Here is a tiny trained network, its code and every weight. The questions are about switching its units off for an input and a target symbol, where a switched-off unit gives its printed mean instead of its output.

import numpy as np


def w(rows, s, z=0):
    codes = np.array(rows[::2]) - 128.0
    scale = np.full(codes.shape[1], s)
    scale[-1] = z or s
    return codes * scale


def norm(h):
    return h / np.sqrt((h * h).mean(-1, keepdims=True) + 1e-5)


def f(y):
    return np.maximum(y, 0)


def softmax(a):
    e = np.exp(a - a.max(-1, keepdims=True))
    return e / e.sum(-1, keepdims=True)


def log_softmax(a):
    a = a - a.max(-1, keepdims=True)
    return a - np.log(np.exp(a).sum(-1, keepdims=True))


def net(x, mask):
    ids = ['ΓΔΞΣαβμ'.index(c) for c in x.split()]
    T = len(ids)
    res = E[ids] + P[:T]
    u = 0
    for l in range(3):
        q, k, v = (norm(res) @ M[l].T for M in (Q, K, V))
        z = softmax(np.where(np.tri(T) > 0, q @ k.T / 3**0.5, -1e9)) @ v
        res = res + np.where(mask[u], z, O[l][:, -1]) @ O[l][:, :-1]
        u += 1
        y = f(norm(res) @ A[l][:, :-1].T + A[l][:, -1])
        res = res + np.where(mask[u : u + 4], y, B[l][:, -1]) @ B[l][:, :-1]
        u += 4
    return log_softmax(norm(res)[-1] @ U[:, :-1].T + U[:, -1])


Q, K, V, O, A, B = {}, {}, {}, {}, {}, {}
E = w([
[86,175,208,174],'Γ',
[72,54,106,111],'Δ',
[155,117,108,166],'Ξ',
[4,125,108,115],'Σ',
[161,90,135,150],'α',
[95,175,139,94],'β',
[119,121,145,90],'μ',
],0.027)
P = w([
[105,139,107,130],'0',
[116,143,165,101],'1',
[101,147,195,78],'2',
[113,133,216,80],'3',
[200,63,220,139],'4',
[96,138,253,93],'5',
[124,114,255,64],'6',
],0.0055)
Q[0] = w([
[147,40,7,140],'L0H1',
[36,143,138,100],'L0H1',
[58,94,255,105],'L0H1',
],0.0087)
K[0] = w([
[94,2,33,97],'L0H1',
[142,64,126,123],'L0H1',
[115,121,190,160],'L0H1',
],0.011)
V[0] = w([
[234,254,42,57],'L0H1',
[200,75,80,21],'L0H1',
[90,92,59,86],'L0H1',
],0.0059)
O[0] = w([
[96,55,63,47,1],'L0H1',
[83,47,3,85,52],'L0H1',
[17,163,93,152,119],'L0H1',
],0.0053,0.0041)
A[0] = w([
[103,148,158,172,91],'L0N1',
[75,204,133,146,79],'L0N2',
[175,79,86,2,5],'L0N3',
[65,96,202,125,36],'L0N4',
],0.0097,0.0031)
B[0] = w([
[139,55,95,157,174],'L0N1',
[145,100,56,186,235],'L0N2',
[122,173,155,7,143],'L0N3',
[120,108,90,99,253],'L0N4',
],0.012,0.0045)
Q[1] = w([
[55,132,57,110],'L1H1',
[194,116,59,163],'L1H1',
[62,139,3,58],'L1H1',
],0.013)
K[1] = w([
[68,90,38,127],'L1H1',
[246,155,92,118],'L1H1',
[106,86,35,61],'L1H1',
],0.012)
V[1] = w([
[105,74,109,154],'L1H1',
[66,167,144,116],'L1H1',
[208,127,6,78],'L1H1',
],0.012)
O[1] = w([
[52,89,167,228,172],'L1H1',
[243,20,48,253,183],'L1H1',
[37,171,36,16,2],'L1H1',
],0.0078,0.0069)
A[1] = w([
[92,41,147,173,85],'L1N1',
[96,64,144,233,250],'L1N2',
[211,223,137,192,19],'L1N3',
[31,159,87,2,204],'L1N4',
],0.0053,0.0026)
B[1] = w([
[125,143,31,101,182],'L1N1',
[114,99,255,119,253],'L1N2',
[164,111,139,107,150],'L1N3',
[97,166,208,172,163],'L1N4',
],0.0095,0.0072)
Q[2] = w([
[56,84,137,130],'L2H1',
[191,172,222,132],'L2H1',
[140,8,254,128],'L2H1',
],0.015)
K[2] = w([
[123,116,176,134],'L2H1',
[116,73,93,150],'L2H1',
[109,4,157,64],'L2H1',
],0.013)
V[2] = w([
[155,99,199,75],'L2H1',
[13,16,114,167],'L2H1',
[2,138,64,245],'L2H1',
],0.0068)
O[2] = w([
[148,118,199,77,130],'L2H1',
[168,10,86,81,254],'L2H1',
[127,82,90,177,205],'L2H1',
],0.014,0.0092)
A[2] = w([
[102,56,143,79,116],'L2N1',
[86,116,71,70,161],'L2N2',
[138,134,121,82,111],'L2N3',
[184,245,128,97,253],'L2N4',
],0.012,0.0041)
B[2] = w([
[207,108,113,58,253],'L2N1',
[153,152,145,171,181],'L2N2',
[145,217,144,149,134],'L2N3',
[129,126,6,178,161],'L2N4',
],0.011,0.0067)
U = w([
[227,156,177,254,75],'Γ',
[164,196,76,65,195],'Δ',
[76,162,129,156,194],'Ξ',
[152,146,18,221,216],'Σ',
[140,116,112,157,2],'α',
[189,30,73,87,96],'β',
[125,146,193,81,190],'μ',
],0.0091,0.0028)

Each question gives the input, a string of symbols that net reads in full, and the target symbol t.
The units are the heads (3 rows each of Q, K, V and O) and the neurons (one row each of A and B). Each row of codes is followed by its name. A weight is (code - 128) times the scale printed after its matrix; where a second scale follows, it is the last column's (O, A, B and U).
mask holds one flag per unit, layer by layer, with each layer's heads first. A switched-off unit (its flag False) gives its mean, the last column of its rows in O or B, instead of its output. The means were averaged over made-up inputs and are rounded, as every weight is.
A unit's drop is (log p(t) with every unit on - log p(t) with that unit switched off) / (log p(t) with every unit on - log p(t) with every unit switched off).
The circuit of an input: a set's keep is (log p(t) with only the set's units on - log p(t) with every unit switched off) / (log p(t) with every unit on - log p(t) with every unit switched off). Starting from the 12 units with the biggest drops (on a tie, the unit counted first), units are removed one at a time, each time the one whose removal leaves the highest keep (on an exact tie, the one counted first), for as long as the keep stays at least 0.8.
units of the circuit, in order: the units of the circuit, biggest drop first
most important unit: the unit with the biggest drop
k most important neurons: the k neurons with the biggest drops, biggest first
k most important neurons of layer l: the k neurons of layer l with the biggest drops, biggest first
drop of u: that unit's drop, to one decimal
input Σ Ξ β Σ β β μ, target μ: units of the circuit, in order : (L2H1; L0H1)
input β Γ μ, target Γ: units of the circuit, in order : (L0H1; L1H1; L2H1)
input β Γ α, target Γ: units of the circuit, in order : (L2H1; L1H1)
input Γ Γ α, target Γ: units of the circuit, in order : (L0H1; L2H1)
input Γ β β β μ, target Γ: units of the circuit, in order : (L2H1; L1H1)
input μ Σ Δ β μ Δ, target μ: units of the circuit, in order : (L2H1; L0H1; L0N3)
input Σ β Δ α μ β, target μ: 3 most important neurons of layer 1 : (L1N2; L1N3; L1N4)
input β β β μ β μ, target Δ: 2 most important neurons : (L2N4; L1N2)
input β α β Ξ, target Ξ: 2 most important neurons : (L1N2; L0N1)
input α Γ Ξ β β β, target Γ: most important neuron : (L2N4)
input Σ β μ, target μ: 2 most important neurons : (L0N3; L0N2)
input Γ β β Ξ, target Γ: 2 most important neurons of layer 2 : (L2N1; L2N4)
input β β α, target μ: drop of L1N4 : 0.0
input α β μ β, target Σ: drop of L1H1 : 1.6
input β Γ β, target Γ: most important unit : L0H1
input μ μ α α, target μ: drop of L0N3 : 0.4
